cols: P K T L B E J U V
j573: [118 124  69 129 117  83 110 117 123]
j405: [ 46 146 162 130  92 115 100  89 128]
j603: [ 69 123 128 117 124 110  83 117 118]
perm: [124 118 117 123 117 128  69 110  83]
j603
perm: [123 117 110  83 117 129  69 124 118]
j573
perm: [118  69 123 128 117 124 110  83 117]
j603

cols: Q D W H S Z
j500: [107 152  94 132 148 138]
j77: [132 138 147 107 152  94]
j88: [107 132 138 147 154  71]
perm: [107 147 132  94 138 152]
j77
perm: [154  71 107 132 138 147]
j88
rev: [147 138 132 107]
j88
perm: [132 138 107 147  94 152]
j77
col: [152 138]
D
rev: [154 147 138 132]
j88
perm: [132 138 147 154  71 107]
j88

cols: A X N G Y R F C
j113: [158  82 128 112 137 157 111 142]
j30: [127 103  93 138  86  53 144 111]
j40: [ 82 158 105 148  88 164 100 106]
j363: [ 92 111 108 157  82 121  78 126]
rev: [ 82 157]
j363
col: [111 144 100]
F
asked: [158  82 128 112 137 157 111 142]
j113
col: [100  78]
F
col: [111 144]
F

cols: Zap Zame lunor noram Ruten vezep Pese gezap fegu fori
j491: [ 59 119  79  99 171 188 131  95 168  80]
j997: [120 118 173 151  97 142 106  63 185 122]
j696: [ 59 171 188 168 119  99  79 131  96  80]
j275: [ 79 119  96  59  99 188 167 131  80 171]
perm: [188 167 131  80 171  79 119  96  59  99]
j275
rev: [142  97]
j997
col: [ 63 131 131]
gezap
perm: [131  59  99  80 188  95 119  79 171 168]
j491
perm: [ 99  79 131  96  80  59 171 188 168 119]
j696
rev: [173 118 120]
j997

cols: zisip Nofun Fonu zoma gane kodaz komaf
j533: [115 113 113 115 115 112 124]
j880: [126 101 112 115 119 116 121]
j236: [124  56 113  84  90 118 124]
j407: [125 151 110 140 142 111 109]
j760: [114 114 147 128 111 146 171]
j571: [111 114 171 147 114 128 147]
j513: [124 113 112 113 116 115 115]
j393: [127 136 112 129 132 115 117]
j430: [127 104 114  88  92 121 122]
j535: [126 138 112  96  99 119 114]
j416: [129 171 111 146 147 114 114]
j52: [127 143 112 128 130 115 115]
perm: [146 147 114 114 129 171 111]
j416
col: [111 146]
kodaz
perm: [111 114 114 128 146 147 171]
j760
col: [115 119  90 142]
gane
perm: [112 113 113 115 115 116 124]
j513
asked: [129 171 111 146 147 114 114]
j416
col: [112 113 110]
Fonu

cols: tevu Posib sulim fugog zod gif zanud
j918: [132 167  47  68 116 105 109]
j439: [ 47 105 131 109  68 116 167]
j582: [132 116  47 104 109  68 167]
asked: [132 167  47  68 116 105 109]
j918
perm: [ 68 116 105 109 132 167  47]
j918
perm: [ 47  68 105 109 116 132 167]
j918
rev: [116 132]
j582

cols: zoz lut fufor Ribed niki
j117: [131 146 107 166  50]
j79: [166  95 177  52 121]
j464: [133 122 142 112 121]
j252: [133 122 142 112 135]
j66: [146  50 131 165 150]
j712: [146  50 131 165 107]
perm: [ 50 166 107 146 131]
j117
perm: [107 146  50 131 165]
j712
col: [ 52 112]
Ribed

cols: kipa binep fodi Pino
j517: [152 158 158 154]
j827: [152 158 153 158]
j495: [152  79 153  82]
rev: [ 82 153  79]
j495
col: [158 158]
binep
perm: [158 152 158 153]
j827
rev: [158 158]
j517
perm: [154 152 158 158]
j517

cols: tiz Lin Vuvev pid mog suvo bime mefog
j659: [146 103 147  56  97  88 127 113]
j758: [100 112  88 100 105 101 126 105]
j632: [107 113 100 108 116 104 129 112]
j358: [100 112  88 100 105 101 127 108]
j463: [107 101 118  91 110  99 129 112]
j253: [136 108 137  78 104  94 129 113]
j709: [153 109 162  81 110  95 133 117]
j426: [104 119  99 132 121 109 133 111]
asked: [100 112  88 100 105 101 127 108]
j358
rev: [113 129  94 104]
j253

cols: kabud Tesar Siba Nezuz bug Mov kora kef Bes zet
j797: [ 99  55  62 112 109 141 107  68 121  52]
j937: [ 98  65  72 109 109 138 106  76 118  61]
j3: [ 98  61  73 104 116 122 101  76 113  56]
j606: [ 97 114 124 100 116 137 102 117 109 114]
j96: [ 97 114 124 100 116 137 102 117 109 111]
j431: [114 124 114 102 100  97 117 109 137 117]
col: [ 68  76  76 117 117]
kef
col: [141 138 122 137 137]
Mov
rev: [107 141]
j797
perm: [ 97 100 102 109 114 114 116 117 124 137]
j606
col: [113 109 109 137]
Bes
perm: [ 56  61  73  76  98 101 104 113 116 122]
j3
asked: [ 97 114 124 100 116 137 102 117 109 111]
j96

cols: dira Kol Nupu damub
j35: [121  85 111 134]
j34: [126 152 143  80]
j686: [ 63 118 129 142]
j863: [133  71 109 106]
j950: [ 90 163 179 211]
j505: [171 134 169  99]
j197: [101 149 183 170]
j782: [159 196 154 176]
j616: [155 176 196 159]
perm: [159 196 176 155]
j616
rev: [106 109  71]
j863
perm: [101 149 170 183]
j197

cols: Vukin ves beg femu Bir mogi
j751: [157 122 174  63  54 150]
j456: [ 90  77 171  86 110 147]
j180: [ 90 171  86 110  76 147]
j198: [171  52 126  93 123 153]
j909: [174  54 157 122 122 155]
j572: [157  62  54 174 122 150]
j283: [171  52 147  93 123 153]
col: [150 147 147 153 155]
mogi
col: [122 123]
Bir
col: [ 90 171 174 157 171]
Vukin
perm: [147 171  86 110  76  90]
j180
perm: [150  54  63 174 122 157]
j751
rev: [122 174  54  62 157]
j572
perm: [147 110  86 171  77  90]
j456

cols: funu Big musit perer fisi dem Nasoz
j740: [143  67 150  79 131  78 124]
j303: [124  95  87 103 126  99 115]
j343: [169 163  95 147 179 147 115]
j755: [124 104  87 180 128 160 116]
j470: [155  95 146  84  74  68 150]
j546: [ 55  91 156  93  39  71 133]
j147: [151  76 162  83  72  67 135]
j161: [ 97 111  64 115 187 114 176]
j14: [179 147  95 163 169 147 133]
j135: [ 85 155  92 162 117 159 102]
col: [ 84  93  83 115 163 162]
perer
col: [115 116 150 133 135 176 133]
Nasoz
perm: [ 68  74  84  95 146 150 155]
j470
col: [187 169]
fisi
rev: [147 169 163  95 147 179]
j14
perm: [150 155  95 146  84  74  68]
j470

cols: fazu bak leb Fof fasol
j87: [ 86  78 194  50  84]
j742: [169  48  58 174 105]
j675: [133 147 187 174 171]
j861: [141  97  78 192 170]
j19: [169  48 173 105  58]
j264: [169  48  58 174 142]
j539: [114 192 140  94 126]
j683: [ 98 149 118 148 212]
j316: [109 130 195  93 106]
j870: [ 51 124 111  67 145]
j598: [141  97  78 192 156]
j54: [158 174 143 111  96]
perm: [174 105 169  48  58]
j742
col: [ 58 142 126 212 106 145 156  96]
fasol

cols: Luvab ketu Sife fonog pape piras meb
j207: [143 127 101 112  61  89  99]
j398: [113 132  89  82 104  97 126]
j800: [ 77 131 151  78 192 124 138]
j311: [ 98 121 159 106 154 128 119]
j251: [105 114  82  89 126  97 132]
j853: [132  82 126 105  89  97 113]
j923: [130 141  93  92 109  99 131]
perm: [104 132  97 113 126  82  89]
j398
col: [126  89 109]
pape
col: [101  89 151]
Sife
perm: [113  97  89 105 126  82 132]
j853
col: [127 132 131 121]
ketu
col: [127 132]
ketu
perm: [ 61  89  99 101 112 127 143]
j207

cols: fivi vog Dur debon Bafu Dolep
j188: [198  83 216  87 201 180]
j291: [ 95 185 108 188 199 206]
j933: [189 199 185 206 108  95]
perm: [206 199 188 108 185  95]
j291
rev: [201  87 216  83 198]
j188
rev: [199 188 108 185]
j291
perm: [188  95 108 206 185 199]
j291
perm: [ 95 189 199 185 206 108]
j933

